Here is a tiny trained network, its code and every weight. The questions are about switching its units off for an input and a target symbol, where a switched-off unit gives its printed mean instead of its output.

import numpy as np


def w(rows, s, z=0):
    codes = np.array(rows[::2]) - 128.0
    scale = np.full(codes.shape[1], s)
    scale[-1] = z or s
    return codes * scale


def f(y):
    return np.maximum(y, 0)


def softmax(a):
    e = np.exp(a - a.max(-1, keepdims=True))
    return e / e.sum(-1, keepdims=True)


def log_softmax(a):
    a = a - a.max(-1, keepdims=True)
    return a - np.log(np.exp(a).sum(-1, keepdims=True))


def net(x, mask):
    ids = ['ΓΔΨβεζημξπστφ'.index(c) for c in x.split()]
    T = len(ids)
    res = E[ids] + P[:T]
    u = 0
    for l in range(3):
        r = res
        for j in range(3):
            rows = slice(2 * j, 2 * j + 2)
            q, k, v = (r @ M[l][rows].T for M in (Q, K, V))
            z = softmax(np.where(np.tri(T) > 0, q @ k.T / 2**0.5, -1e9)) @ v
            o = O[l][rows]
            res = res + np.where(mask[u + j], z, o[:, -1]) @ o[:, :-1]
        u += 3
        y = f(res @ A[l][:, :-1].T + A[l][:, -1])
        res = res + np.where(mask[u : u + 4], y, B[l][:, -1]) @ B[l][:, :-1]
        u += 4
    return log_softmax(res[-1] @ U[:, :-1].T + U[:, -1])


Q, K, V, O, A, B = {}, {}, {}, {}, {}, {}
E = w([
[165,85,96,104,154,69,86],'Γ',
[87,130,142,147,133,123,120],'Δ',
[132,161,156,92,23,109,85],'Ψ',
[181,138,142,159,163,145,105],'β',
[77,145,87,160,87,171,127],'ε',
[116,105,147,129,94,91,124],'ζ',
[101,142,160,103,106,27,194],'η',
[201,110,63,40,136,136,163],'μ',
[180,106,225,133,134,41,94],'ξ',
[125,145,44,128,132,129,3],'π',
[130,72,98,154,44,118,138],'σ',
[117,218,138,16,202,89,162],'τ',
[94,162,151,72,137,102,98],'φ',
],0.015)
P = w([
[134,254,54,230,64,214,149],'0',
[70,91,171,106,138,98,83],'1',
[63,107,149,111,108,107,85],'2',
[88,129,112,116,100,110,102],'3',
[98,117,98,85,106,112,114],'4',
[140,153,83,83,85,107,110],'5',
[127,142,83,71,104,103,110],'6',
[100,83,144,54,144,139,119],'7',
[129,115,98,39,150,114,130],'8',
[99,106,122,62,118,113,110],'9',
],0.0047)
Q[0] = w([
[197,87,82,204,103,106,93],'0.h1',
[160,135,123,64,75,51,126],'0.h1',
[112,127,122,116,101,59,33],'0.h2',
[129,180,180,155,141,200,129],'0.h2',
[108,155,84,161,146,231,146],'0.h3',
[2,93,195,131,183,41,145],'0.h3',
],0.0084)
K[0] = w([
[152,129,114,160,50,114,180],'0.h1',
[104,188,118,56,137,134,164],'0.h1',
[126,231,111,197,76,181,124],'0.h2',
[114,83,131,119,130,91,96],'0.h2',
[131,80,181,74,83,63,165],'0.h3',
[141,92,189,254,79,125,119],'0.h3',
],0.0093)
V[0] = w([
[111,127,87,112,74,67,205],'0.h1',
[202,118,153,205,60,75,135],'0.h1',
[128,198,57,80,108,126,83],'0.h2',
[175,32,60,78,156,113,135],'0.h2',
[157,87,51,112,146,119,101],'0.h3',
[162,170,107,2,130,38,103],'0.h3',
],0.007)
O[0] = w([
[99,1,107,117,145,74,183,190],'0.h1',
[200,80,201,100,164,123,102,149],'0.h1',
[33,137,74,73,175,201,132,252],'0.h2',
[85,101,99,205,128,105,69,56],'0.h2',
[103,62,38,124,185,89,111,158],'0.h3',
[83,73,210,104,204,204,100,244],'0.h3',
],0.0068,0.0037)
A[0] = w([
[250,191,190,201,136,183,86,160],'0.n1',
[52,149,38,70,78,163,103,253],'0.n2',
[103,198,199,145,156,88,252,74],'0.n3',
[74,113,89,209,113,255,43,147],'0.n4',
],0.0057,0.0035)
B[0] = w([
[166,150,157,41,164,90,167,151],'0.n1',
[122,86,154,23,196,88,162,254],'0.n2',
[202,84,138,161,250,109,159,148],'0.n3',
[113,169,135,130,255,71,206,167],'0.n4',
],0.0066,0.0073)
Q[1] = w([
[137,131,198,107,148,119,218],'1.h1',
[130,169,72,193,61,83,97],'1.h1',
[78,140,23,187,106,189,183],'1.h2',
[48,109,136,115,170,93,254],'1.h2',
[130,171,92,238,20,165,86],'1.h3',
[150,19,41,167,75,106,236],'1.h3',
],0.0054)
K[1] = w([
[156,139,167,78,145,124,207],'1.h1',
[100,57,192,172,63,38,97],'1.h1',
[71,145,124,78,168,168,66],'1.h2',
[158,139,127,130,14,234,248],'1.h2',
[159,21,247,204,111,50,16],'1.h3',
[230,123,107,198,253,169,70],'1.h3',
],0.0051)
V[1] = w([
[113,19,197,110,75,103,171],'1.h1',
[75,108,122,171,87,6,143],'1.h1',
[150,167,58,170,134,85,163],'1.h2',
[106,132,188,161,139,1,14],'1.h2',
[108,156,142,130,43,147,82],'1.h3',
[203,123,164,125,124,210,117],'1.h3',
],0.0062)
O[1] = w([
[196,57,116,70,95,21,157,143],'1.h1',
[148,187,171,129,100,2,158,56],'1.h1',
[169,193,163,193,87,173,60,69],'1.h2',
[51,113,101,211,216,43,112,115],'1.h2',
[109,183,136,53,165,97,62,3],'1.h3',
[236,91,69,149,112,142,76,79],'1.h3',
],0.0062,0.0052)
A[1] = w([
[173,74,78,103,144,87,53,179],'1.n1',
[111,148,115,90,173,179,42,31],'1.n2',
[64,87,254,101,178,202,128,123],'1.n3',
[243,38,153,106,130,70,127,254],'1.n4',
],0.0062,0.0033)
B[1] = w([
[77,91,178,184,103,140,95,191],'1.n1',
[164,95,47,185,1,62,111,155],'1.n2',
[112,158,54,105,65,83,158,253],'1.n3',
[123,92,220,123,91,151,119,254],'1.n4',
],0.0071,0.0079)
Q[2] = w([
[145,149,116,59,145,30,125],'2.h1',
[54,52,213,74,95,117,173],'2.h1',
[138,162,145,200,90,93,86],'2.h2',
[216,218,115,214,169,110,1],'2.h2',
[105,80,229,15,128,57,157],'2.h3',
[65,136,64,129,101,87,94],'2.h3',
],0.0054)
K[2] = w([
[185,207,112,108,122,88,201],'2.h1',
[143,69,139,162,113,195,197],'2.h1',
[105,176,92,182,149,78,94],'2.h2',
[14,123,97,98,168,48,68],'2.h2',
[255,158,131,130,89,124,144],'2.h3',
[123,190,180,80,114,99,119],'2.h3',
],0.0071)
V[2] = w([
[244,120,94,165,215,164,176],'2.h1',
[115,210,89,65,206,14,76],'2.h1',
[121,135,81,145,220,142,181],'2.h2',
[169,188,109,112,90,222,31],'2.h2',
[126,148,199,103,194,78,137],'2.h3',
[99,52,178,71,253,218,76],'2.h3',
],0.0053)
O[2] = w([
[157,104,144,125,138,2,114,38],'2.h1',
[91,125,249,92,227,164,89,4],'2.h1',
[174,165,184,118,88,14,165,14],'2.h2',
[144,119,54,84,196,106,94,93],'2.h2',
[179,249,160,154,93,135,80,170],'2.h3',
[250,88,167,111,168,171,160,169],'2.h3',
],0.0071,0.0038)
A[2] = w([
[127,122,224,132,157,59,84,144],'2.n1',
[168,34,149,45,237,104,175,77],'2.n2',
[74,65,46,138,163,79,113,255],'2.n3',
[141,119,130,222,169,253,151,185],'2.n4',
],0.0043,0.0038)
B[2] = w([
[53,121,97,119,206,196,56,155],'2.n1',
[91,68,115,186,222,127,102,221],'2.n2',
[128,220,149,233,71,118,96,254],'2.n3',
[185,254,76,182,77,211,133,162],'2.n4',
],0.0066,0.0063)
U = w([
[219,228,140,164,143,189,135,253],'Γ',
[94,99,186,179,146,138,62,132],'Δ',
[161,76,38,164,72,101,201,26],'Ψ',
[78,207,88,146,146,130,228,7],'β',
[157,57,85,52,155,199,121,65],'ε',
[115,175,124,4,81,87,95,193],'ζ',
[118,174,50,182,159,39,16,211],'η',
[50,180,95,211,101,133,83,150],'μ',
[177,105,159,134,166,3,226,87],'ξ',
[186,212,120,77,133,93,88,248],'π',
[123,171,158,66,184,115,150,77],'σ',
[143,128,115,191,41,114,153,118],'τ',
[106,129,249,135,171,96,130,139],'φ',
],0.0056,0.0039)

Each question gives the input, a string of symbols that net reads in full, and the target symbol t.
The units are the heads (2 rows each of Q, K, V and O) and the neurons (one row each of A and B). Each row of codes is followed by its name. A weight is (code - 128) times the scale printed after its matrix; where a second scale follows, it is the last column's (O, A, B and U).
mask holds one flag per unit, layer by layer, with each layer's heads first. A switched-off unit (its flag False) gives its mean, the last column of its rows in O or B, instead of its output. The means were averaged over made-up inputs and are rounded, as every weight is.
A unit's drop is (log p(t) with every unit on - log p(t) with that unit switched off) / (log p(t) with every unit on - log p(t) with every unit switched off).
The circuit of an input: a set's keep is (log p(t) with only the set's units on - log p(t) with every unit switched off) / (log p(t) with every unit on - log p(t) with every unit switched off). Starting from the 12 units with the biggest drops (on a tie, the unit counted first), units are removed one at a time, each time the one whose removal leaves the highest keep (on an exact tie, the one counted first), for as long as the keep stays at least 0.8.
units of the circuit, in order: the units of the circuit, biggest drop first
most important unit: the unit with the biggest drop
k most important neurons: the k neurons with the biggest drops, biggest first
k most important neurons of layer l: the k neurons of layer l with the biggest drops, biggest first
which heads matter: for each layer, one digit per head in row order, 1 if its drop is at least 0.15 and else 0, layers parted by /
drop of u: that unit's drop, to one decimal
input π μ π ε, target β: most important unit -> 0.n4
input ζ ε φ Ψ Ψ τ, target β: units of the circuit, in order -> 0.h1, 1.h3
input Ψ π τ η, target β: units of the circuit, in order -> 0.h1, 1.h3, 1.n4
input η Ψ τ Γ, target τ: 2 most important neurons -> 0.n3, 1.n4
input σ τ σ ξ τ Ψ, target μ: which heads matter -> 111 / 110 / 011
input π Ψ τ Ψ, target β: which heads matter -> 110 / 101 / 000
input π η φ, target β: 2 most important neurons of layer 0 -> 0.n4, 0.n2
input π π τ Γ φ, target β: which heads matter -> 110 / 101 / 000
input τ Γ μ ε μ ε Ψ η Ψ μ, target Ψ: 2 most important neurons -> 0.n3, 1.n3
input φ Γ π ε, target β: 2 most important neurons -> 0.n4, 1.n3
input π β τ Δ β Ψ τ, target β: which heads matter -> 110 / 101 / 000
input ξ π β, target Γ: 2 most important neurons -> 2.n4, 1.n1
input β Ψ φ β μ φ, target η: 2 most important neurons of layer 2 -> 2.n3, 2.n2
input Ψ Ψ Δ, target ε: most important neuron of layer 0 -> 0.n4
input ξ τ ζ Δ Ψ ξ Ψ μ Ψ β, target Γ: 3 most important neurons -> 2.n4, 1.n4, 0.n1
input μ Δ μ Ψ η β Ψ β η η, target ξ: which heads matter -> 000 / 011 / 010
input Ψ ζ Ψ ζ Ψ β, target ε: 2 most important neurons of layer 2 -> 2.n3, 2.n2
input π π π ε ξ τ β, target β: 3 most important neurons -> 1.n3, 1.n2, 0.n4
input β μ π μ Ψ β τ π, target η: 2 most important neurons of layer 2 -> 2.n3, 2.n2
input Ψ Γ Ψ ζ, target ε: most important unit -> 0.h2
input η σ Ψ σ, target τ: 2 most important neurons of layer 1 -> 1.n4, 1.n1
input Γ ζ β φ Ψ β ζ Γ, target Δ: drop of 2.h1 -> 0.2
input Ψ Ψ ξ ξ β Ψ, target ε: drop of 2.h3 -> 0.2
input η Ψ Γ σ ζ, target τ: drop of 0.h1 -> 0.5
input β β β φ, target η: drop of 2.h2 -> 0.3
input Γ φ η ξ ε β η, target φ: 3 most important neurons of layer 1 -> 1.n3, 1.n4, 1.n2
input η φ Ψ β ε η Γ ζ, target τ: most important neuron of layer 0 -> 0.n3
input μ μ Ψ σ, target ξ: 2 most important neurons of layer 0 -> 0.n4, 0.n2
